Below are the code and all the weights of a small trained network. Each question names an input and a class and asks about switching units off, where a switched-off unit gives its printed mean instead of its output.

import numpy as np


def w(rows, s, z=0):
    codes = np.array(rows[::2]) - 128.0
    scale = np.full(codes.shape[1], s)
    scale[-1] = z or s
    return codes * scale


def norm(h):
    return h / np.sqrt((h * h).mean(-1, keepdims=True) + 1e-5)


def f(y):
    return np.maximum(y, 0)


def log_softmax(a):
    a = a - a.max(-1, keepdims=True)
    return a - np.log(np.exp(a).sum(-1, keepdims=True))


def net(x, mask):
    res = np.array(x, float).reshape(1, 6) / 4 @ E
    u = 0
    for l in range(3):
        y = f(norm(res) @ A[l][:, :-1].T + A[l][:, -1])
        res = res + np.where(mask[u : u + 4], y, B[l][:, -1]) @ B[l][:, :-1]
        u += 4
    return log_softmax(norm(res)[-1] @ U[:, :-1].T + U[:, -1])


A, B = {}, {}
E = w([
[157,20,68,90,171,141,225,86,151],'x0',
[121,160,144,188,69,149,204,4,104],'x1',
[228,177,128,34,167,177,111,88,22],'x2',
[81,188,136,92,194,82,134,57,169],'x3',
[121,166,93,45,12,14,152,145,109],'x4',
[239,172,70,151,118,131,93,121,227],'x5',
],0.0017)
A[0] = w([
[145,50,99,90,159,154,196,114,151,20],'L0N1',
[113,110,108,93,184,108,63,203,129,2],'L0N2',
[122,110,51,66,213,110,94,252,143,86],'L0N3',
[114,40,81,23,130,175,182,92,201,23],'L0N4',
],0.0036,0.0031)
B[0] = w([
[167,72,73,201,144,38,90,202,61,171],'L0N1',
[65,169,91,211,59,153,195,41,64,160],'L0N2',
[129,158,152,176,80,169,212,2,122,254],'L0N3',
[127,143,120,190,141,31,51,73,65,190],'L0N4',
],0.0049,0.0024)
A[1] = w([
[93,128,130,30,24,66,159,117,105,8],'L1N1',
[1,63,199,68,161,108,160,141,19,67],'L1N2',
[143,111,63,51,108,18,85,129,129,137],'L1N3',
[148,90,103,133,78,184,170,243,97,116],'L1N4',
],0.0037,0.0016)
B[1] = w([
[122,146,97,156,186,177,206,223,124,236],'L1N1',
[254,175,89,149,130,125,72,81,244,253],'L1N2',
[170,128,193,132,184,116,174,184,144,216],'L1N3',
[156,144,167,79,46,150,114,40,178,192],'L1N4',
],0.0048,0.0026)
A[2] = w([
[215,146,131,27,208,155,142,111,10,4],'L2N1',
[75,223,172,165,97,112,5,192,77,5],'L2N2',
[34,26,131,166,118,77,159,165,254,55],'L2N3',
[113,76,174,175,234,219,91,119,123,45],'L2N4',
],0.0041,0.0014)
B[2] = w([
[15,98,146,149,103,143,55,152,149,253],'L2N1',
[179,2,63,138,195,55,148,84,69,191],'L2N2',
[98,146,151,61,139,187,37,127,60,223],'L2N3',
[142,192,110,47,71,56,231,240,136,199],'L2N4',
],0.0058,0.0027)
U = w([
[149,60,94,163,177,44,112,122,49,153],'0',
[118,163,137,88,126,132,226,240,151,147],'1',
[37,120,145,95,116,175,10,135,121,135],'2',
[83,157,110,179,86,159,210,37,106,117],'3',
[207,144,132,130,145,137,73,100,254,102],'4',
[136,132,143,103,112,128,120,91,158,195],'5',
[90,85,187,124,151,129,157,123,139,1],'6',
],0.0088,0.0062)

Each question gives the input, the list of numbers given to net, and the class t.
The units are the neurons (one row each of A and B). Each row of codes is followed by its name. A weight is (code - 128) times the scale printed after its matrix; where a second scale follows, it is the last column's (A, B and U).
mask holds one flag per neuron, layer by layer. A switched-off neuron (its flag False) gives its mean, the last column of its row in B, instead of its output. The means were averaged over made-up inputs and are rounded, as every weight is.
A unit's drop is (log p(t) with every unit on - log p(t) with that unit switched off) / (log p(t) with every unit on - log p(t) with every unit switched off).
The circuit of an input: a set's keep is (log p(t) with only the set's units on - log p(t) with every unit switched off) / (log p(t) with every unit on - log p(t) with every unit switched off). Starting from all 12 units, units are removed one at a time, each time the one whose removal leaves the highest keep (on an exact tie, the one counted first), for as long as the keep stays at least 0.8.
units of the circuit, in order: the units of the circuit, biggest drop first
most important unit: the unit with the biggest drop
k most important neurons: the k neurons with the biggest drops, biggest first
top k neurons in layer l: the k neurons of layer l with the biggest drops, biggest first
input [0,3,-6,-5,7,0], class 1: most important unit	L1N1
input [-8,2,1,8,-7,1], class 0: top 3 neurons in layer 1	(L1N1, L1N2, L1N3)
input [0,7,-5,1,-8,-1], class 1: units of the circuit, in order	(L2N4, L0N3)
input [7,8,-8,-4,-7,0], class 2: 2 most important neurons	(L2N3, L0N3)
input [-3,-8,-6,-2,4,3], class 3: units of the circuit, in order	(L0N3, L0N2)
input [-3,8,8,-5,-2,0], class 2: units of the circuit, in order	(L2N1, L0N3)
input [-7,6,-6,3,6,2], class 0: units of the circuit, in order	(L2N2, L0N3)
input [-2,-7,-5,-1,-5,4], class 3: units of the circuit, in order	(L0N3, L0N2)
input [5,-4,0,-5,-4,4], class 0: 3 most important neurons	(L0N1, L0N4, L1N2)
input [2,5,8,-8,-4,-4], class 2: 2 most important neurons	(L2N1, L0N3)
input [8,6,4,-7,-5,-3], class 0: 2 most important neurons	(L0N1, L0N4)
input [-2,-5,-7,8,-2,-8], class 4: 2 most important neurons	(L1N2, L2N1)
input [0,4,0,-1,-2,-5], class 4: 2 most important neurons	(L1N2, L0N3)
input [2,-5,0,5,-7,5], class 1: 2 most important neurons	(L2N4, L1N2)
input [7,1,-8,-2,-3,5], class 2: 3 most important neurons	(L2N3, L1N2, L2N2)
input [-1,7,-7,0,-5,-2], class 2: 3 most important neurons	(L2N3, L0N3, L1N1)
input [-1,3,-1,-2,0,-7], class 4: units of the circuit, in order	(L1N2)
input [8,4,8,0,0,8], class 0: 3 most important neurons	(L0N1, L1N2, L0N4)
input [-6,-4,0,2,-7,5], class 1: 3 most important neurons	(L2N4, L1N2, L0N4)
input [4,5,0,-5,3,-8], class 4: units of the circuit, in order	(L1N2, L0N3)
input [4,-5,-6,-4,-1,-5], class 2: units of the circuit, in order	(L2N3)
input [7,-1,-4,2,-8,-3], class 1: 2 most important neurons	(L2N4, L2N2)
input [-1,4,4,-1,7,-5], class 1: 2 most important neurons	(L1N1, L0N3)
input [5,-8,7,-4,8,8], class 1: 2 most important neurons	(L1N2, L1N3)
input [8,-3,-5,8,3,-4], class 0: top 2 neurons in layer 0	(L0N4, L0N1)
input [-3,-8,-3,2,6,-6], class 3: units of the circuit, in order	(L0N3, L0N2)
input [-5,5,-1,-5,8,5], class 1: units of the circuit, in order	(L1N1, L0N3, L1N3)
